Here is a tiny trained network, its code and every weight. The questions are about switching its units off for an input and a target symbol, where a switched-off unit gives its printed mean instead of its output.

import numpy as np


def w(rows, s, z=0):
    codes = np.array(rows[::2]) - 128.0
    scale = np.full(codes.shape[1], s)
    scale[-1] = z or s
    return codes * scale


def norm(h):
    return h / np.sqrt((h * h).mean(-1, keepdims=True) + 1e-5)


def f(y):
    return np.maximum(y, 0)


def softmax(a):
    e = np.exp(a - a.max(-1, keepdims=True))
    return e / e.sum(-1, keepdims=True)


def log_softmax(a):
    a = a - a.max(-1, keepdims=True)
    return a - np.log(np.exp(a).sum(-1, keepdims=True))


def net(x, mask):
    ids = ['ΔΩζηθλξπστφψ'.index(c) for c in x.split()]
    T = len(ids)
    res = E[ids] + P[:T]
    u = 0
    for l in range(2):
        q, k, v = (norm(res) @ M[l].T for M in (Q, K, V))
        z = softmax(np.where(np.tri(T) > 0, q @ k.T / 3**0.5, -1e9)) @ v
        res = res + np.where(mask[u], z, O[l][:, -1]) @ O[l][:, :-1]
        u += 1
        y = f(norm(res) @ A[l][:, :-1].T + A[l][:, -1])
        res = res + np.where(mask[u : u + 16], y, B[l][:, -1]) @ B[l][:, :-1]
        u += 16
    return log_softmax(norm(res)[-1] @ U[:, :-1].T + U[:, -1])


Q, K, V, O, A, B = {}, {}, {}, {}, {}, {}
E = w([
[139,151,162,199,149,163,58,201],'Δ',
[94,147,103,136,93,85,97,161],'Ω',
[80,55,74,180,164,152,90,83],'ζ',
[144,250,161,125,146,152,70,140],'η',
[112,192,121,114,79,61,119,158],'θ',
[120,95,129,193,157,165,71,147],'λ',
[85,168,87,122,202,139,57,37],'ξ',
[115,133,80,147,3,160,199,117],'π',
[127,143,152,146,96,88,113,191],'σ',
[101,115,105,114,142,82,102,112],'τ',
[101,170,105,100,120,68,105,141],'φ',
[93,141,85,124,119,87,84,152],'ψ',
],0.0039)
P = w([
[207,90,218,97,146,73,168,94],'0',
[214,97,114,166,122,57,114,124],'1',
[63,169,226,218,72,76,117,77],'2',
[186,183,40,143,143,79,194,145],'3',
[92,121,145,136,177,102,184,177],'4',
[51,159,164,184,63,100,90,100],'5',
[187,183,22,129,151,102,169,146],'6',
[173,84,93,97,122,109,86,148],'7',
[35,163,147,149,68,125,81,109],'8',
[187,189,13,127,145,129,153,139],'9',
[99,113,117,74,172,143,152,190],'10',
[26,173,140,132,62,172,79,105],'11',
[194,183,2,138,149,157,150,126],'12',
[180,89,97,66,130,116,93,178],'13',
],0.0062)
Q[0] = w([
[141,198,9,101,159,135,146,200],'0.h1',
[82,165,135,191,179,162,196,116],'0.h1',
[55,92,158,51,162,129,153,212],'0.h1',
],0.012)
K[0] = w([
[124,128,100,119,123,245,85,131],'0.h1',
[216,145,73,227,86,115,92,81],'0.h1',
[139,92,117,95,103,53,51,156],'0.h1',
],0.012)
V[0] = w([
[85,76,54,124,143,144,153,32],'0.h1',
[145,84,99,179,3,169,193,156],'0.h1',
[122,33,131,179,176,141,75,186],'0.h1',
],0.0062)
O[0] = w([
[121,125,196,95,82,2,130,68,36],'0.h1',
[219,118,118,59,84,133,73,134,225],'0.h1',
[192,118,139,234,149,96,164,148,1],'0.h1',
],0.0071,0.0023)
A[0] = w([
[115,122,240,200,56,84,109,58,128],'0.n1',
[125,107,93,118,53,56,218,138,86],'0.n2',
[123,161,81,201,71,156,132,200,212],'0.n3',
[71,214,125,10,114,196,109,159,83],'0.n4',
[132,184,148,131,219,120,88,122,57],'0.n5',
[14,47,140,177,114,96,136,162,53],'0.n6',
[67,131,248,230,131,167,93,105,81],'0.n7',
[234,96,109,4,110,75,175,161,12],'0.n8',
[187,33,213,112,135,213,94,180,140],'0.n9',
[144,61,56,114,125,116,182,98,133],'0.n10',
[194,85,91,189,182,129,113,100,228],'0.n11',
[6,114,92,115,160,234,145,139,30],'0.n12',
[55,192,172,198,201,116,71,146,78],'0.n13',
[86,47,158,55,137,154,27,194,71],'0.n14',
[162,68,230,105,166,151,208,42,3],'0.n15',
[177,199,79,82,135,51,36,104,108],'0.n16',
],0.0049,0.0034)
B[0] = w([
[191,202,90,159,179,203,100,161,162],'0.n1',
[110,75,208,133,114,76,58,52,159],'0.n2',
[125,102,173,75,221,106,132,105,254],'0.n3',
[155,175,112,221,67,29,135,89,252],'0.n4',
[100,40,127,90,111,68,73,185,138],'0.n5',
[114,150,181,132,64,107,48,147,157],'0.n6',
[66,213,66,63,119,71,39,157,164],'0.n7',
[237,7,7,59,73,129,40,138,200],'0.n8',
[115,166,75,58,81,69,146,26,159],'0.n9',
[152,155,134,132,121,66,70,193,163],'0.n10',
[150,153,191,65,150,110,179,135,187],'0.n11',
[144,174,234,88,105,199,93,169,200],'0.n12',
[150,46,158,161,29,120,168,81,180],'0.n13',
[141,170,2,139,55,110,46,181,171],'0.n14',
[203,34,58,143,173,249,97,65,131],'0.n15',
[88,73,159,115,223,171,135,155,230],'0.n16',
],0.0055,0.0051)
Q[1] = w([
[74,84,204,74,151,171,144,163],'1.h1',
[134,129,85,73,85,80,2,120],'1.h1',
[126,122,108,152,231,106,82,72],'1.h1',
],0.0092)
K[1] = w([
[140,15,163,30,207,214,173,253],'1.h1',
[116,146,11,72,70,157,4,69],'1.h1',
[111,206,87,105,254,126,97,23],'1.h1',
],0.006)
V[1] = w([
[122,136,156,214,57,113,156,155],'1.h1',
[103,121,199,149,201,75,131,90],'1.h1',
[89,134,146,154,152,66,162,255],'1.h1',
],0.0035)
O[1] = w([
[194,83,167,153,106,184,82,145,2],'1.h1',
[133,101,52,49,116,98,147,191,9],'1.h1',
[217,92,116,106,88,112,3,72,12],'1.h1',
],0.0034,0.00087)
A[1] = w([
[62,140,107,217,42,122,86,163,93],'1.n1',
[108,113,151,90,122,161,138,197,147],'1.n2',
[170,61,123,151,166,96,93,129,4],'1.n3',
[110,136,144,156,62,212,127,153,99],'1.n4',
[151,129,142,154,140,66,130,133,184],'1.n5',
[105,216,110,111,152,168,134,154,124],'1.n6',
[92,99,135,185,152,81,150,110,35],'1.n7',
[135,106,117,203,176,190,145,186,145],'1.n8',
[149,80,27,147,114,169,103,132,27],'1.n9',
[75,142,130,128,70,78,117,83,145],'1.n10',
[163,118,58,220,154,190,187,118,72],'1.n11',
[161,159,123,181,43,163,195,50,92],'1.n12',
[198,127,110,106,178,123,161,125,128],'1.n13',
[109,254,96,127,92,181,86,156,62],'1.n14',
[120,152,131,193,64,107,165,72,50],'1.n15',
[174,97,155,193,70,110,136,132,134],'1.n16',
],0.0086,0.0039)
B[1] = w([
[114,140,146,192,23,112,156,146,218],'1.n1',
[130,158,125,154,134,122,70,95,171],'1.n2',
[75,127,163,114,74,104,221,61,156],'1.n3',
[176,140,80,141,156,98,173,82,169],'1.n4',
[93,124,113,108,116,189,108,64,181],'1.n5',
[123,100,100,171,60,186,125,99,203],'1.n6',
[160,136,32,95,135,150,129,144,140],'1.n7',
[116,191,169,26,75,192,194,117,147],'1.n8',
[204,109,88,44,17,137,141,136,174],'1.n9',
[99,139,109,104,189,96,159,205,214],'1.n10',
[72,2,158,95,146,79,27,174,133],'1.n11',
[123,211,252,7,146,11,147,216,151],'1.n12',
[140,108,129,209,126,112,109,186,195],'1.n13',
[44,46,50,208,108,114,115,120,255],'1.n14',
[176,151,248,57,70,73,108,170,157],'1.n15',
[156,200,59,127,173,142,116,149,149],'1.n16',
],0.0084,0.0068)
U = w([
[175,162,113,163,177,199,129,250,164],'Δ',
[82,181,150,75,92,237,182,78,156],'Ω',
[102,35,201,124,131,68,175,18,86],'ζ',
[71,84,81,246,84,139,86,105,64],'η',
[76,192,167,149,76,45,142,219,153],'θ',
[160,49,146,186,227,34,88,183,3],'λ',
[42,171,56,46,219,118,152,151,34],'ξ',
[205,91,90,49,73,130,100,133,221],'π',
[170,131,139,156,139,134,253,109,187],'σ',
[71,45,197,76,144,173,169,196,118],'τ',
[192,226,102,182,165,82,119,59,73],'φ',
[104,160,209,108,147,131,10,111,184],'ψ',
],0.0073,0.0014)

Each question gives the input, a string of symbols that net reads in full, and the target symbol t.
The units are the heads (3 rows each of Q, K, V and O) and the neurons (one row each of A and B). Each row of codes is followed by its name. A weight is (code - 128) times the scale printed after its matrix; where a second scale follows, it is the last column's (O, A, B and U).
mask holds one flag per unit, layer by layer, with each layer's heads first. A switched-off unit (its flag False) gives its mean, the last column of its rows in O or B, instead of its output. The means were averaged over made-up inputs and are rounded, as every weight is.
A unit's drop is (log p(t) with every unit on - log p(t) with that unit switched off) / (log p(t) with every unit on - log p(t) with every unit switched off).
The circuit of an input: a set's keep is (log p(t) with only the set's units on - log p(t) with every unit switched off) / (log p(t) with every unit on - log p(t) with every unit switched off). Starting from the 12 units with the biggest drops (on a tie, the unit counted first), units are removed one at a time, each time the one whose removal leaves the highest keep (on an exact tie, the one counted first), for as long as the keep stays at least 0.8.
circuit, biggest first: the units of the circuit, biggest drop first
unit that matters most: the unit with the biggest drop
k most important neurons: the k neurons with the biggest drops, biggest first
top k neurons in layer l: the k neurons of layer l with the biggest drops, biggest first
input σ θ Δ λ θ Ω φ Δ φ ξ θ, target τ: top 3 neurons in layer 1	1.n8, 1.n11, 1.n13
input η φ ζ τ, target ζ: unit that matters most	0.h1
input η ζ θ φ ψ, target φ: circuit, biggest first	0.h1, 1.n16, 1.n14, 1.n5
input π φ Ω φ Ω φ Ω η θ τ π, target Ω: circuit, biggest first	0.h1, 1.n8
input π η π θ Ω ξ π π ζ π, target π: circuit, biggest first	0.h1, 0.n8
input ζ σ ξ φ ψ θ π π φ π θ, target π: circuit, biggest first	0.h1, 0.n8
input λ Ω θ π η π ζ π ξ φ Δ π, target θ: circuit, biggest first	1.n12, 0.n4
input σ τ σ π Ω Ω φ σ π φ θ, target Δ: 2 most important neurons	1.n13, 1.n14
input ψ λ ξ θ φ θ π ξ, target ψ: 3 most important neurons	0.n12, 1.n14, 1.n2
input π π ψ τ ζ τ η π, target φ: 2 most important neurons	1.n16, 0.n1
input θ ψ π Δ ψ, target ζ: top 3 neurons in layer 0	0.n4, 0.n3, 0.n11
input ξ η ψ φ λ η η π, target σ: 2 most important neurons	0.n11, 1.n3
input σ η θ η ψ ψ π ζ φ π ζ φ θ η, target φ: circuit, biggest first	0.h1, 1.n14, 1.n5, 1.n16
input π τ ξ ζ θ, target ξ: unit that matters most	0.h1
input τ π π ξ σ ζ λ λ, target Δ: 2 most important neurons	0.n11, 1.n13
input π Δ ψ τ σ π η π, target Δ: 2 most important neurons	0.n11, 0.n3
input π ψ φ π θ, target ζ: top 2 neurons in layer 1	1.n3, 1.n5
input φ φ Δ ξ π θ ψ Ω φ φ σ, target λ: 2 most important neurons	1.n13, 0.n9
input π θ ψ π π Ω π π Δ η σ π Ω θ, target Δ: top 4 neurons in layer 1	1.n13, 1.n14, 1.n8, 1.n1
input φ φ θ π Ω π ψ φ φ Ω, target π: top 2 neurons in layer 0	0.n8, 0.n16
input Ω φ π θ θ, target ψ: top 2 neurons in layer 1	1.n14, 1.n2
input θ π ζ σ θ π ξ π, target η: most important neuron	0.n16
input φ θ π τ φ φ π π, target ψ: top 2 neurons in layer 1	1.n14, 1.n2
input η Δ θ τ θ ξ φ φ σ π π Δ τ, target Δ: 3 most important neurons	0.n11, 1.n13, 1.n14
input ζ π π φ ψ π π σ, target ζ: 2 most important neurons	0.n4, 1.n3
input φ ψ λ θ π, target ζ: 2 most important neurons	0.n3, 0.n4
input σ π π θ φ τ ζ, target ζ: most important neuron	1.n3
input φ ζ θ φ θ, target φ: top 3 neurons in layer 1	1.n16, 1.n14, 1.n5
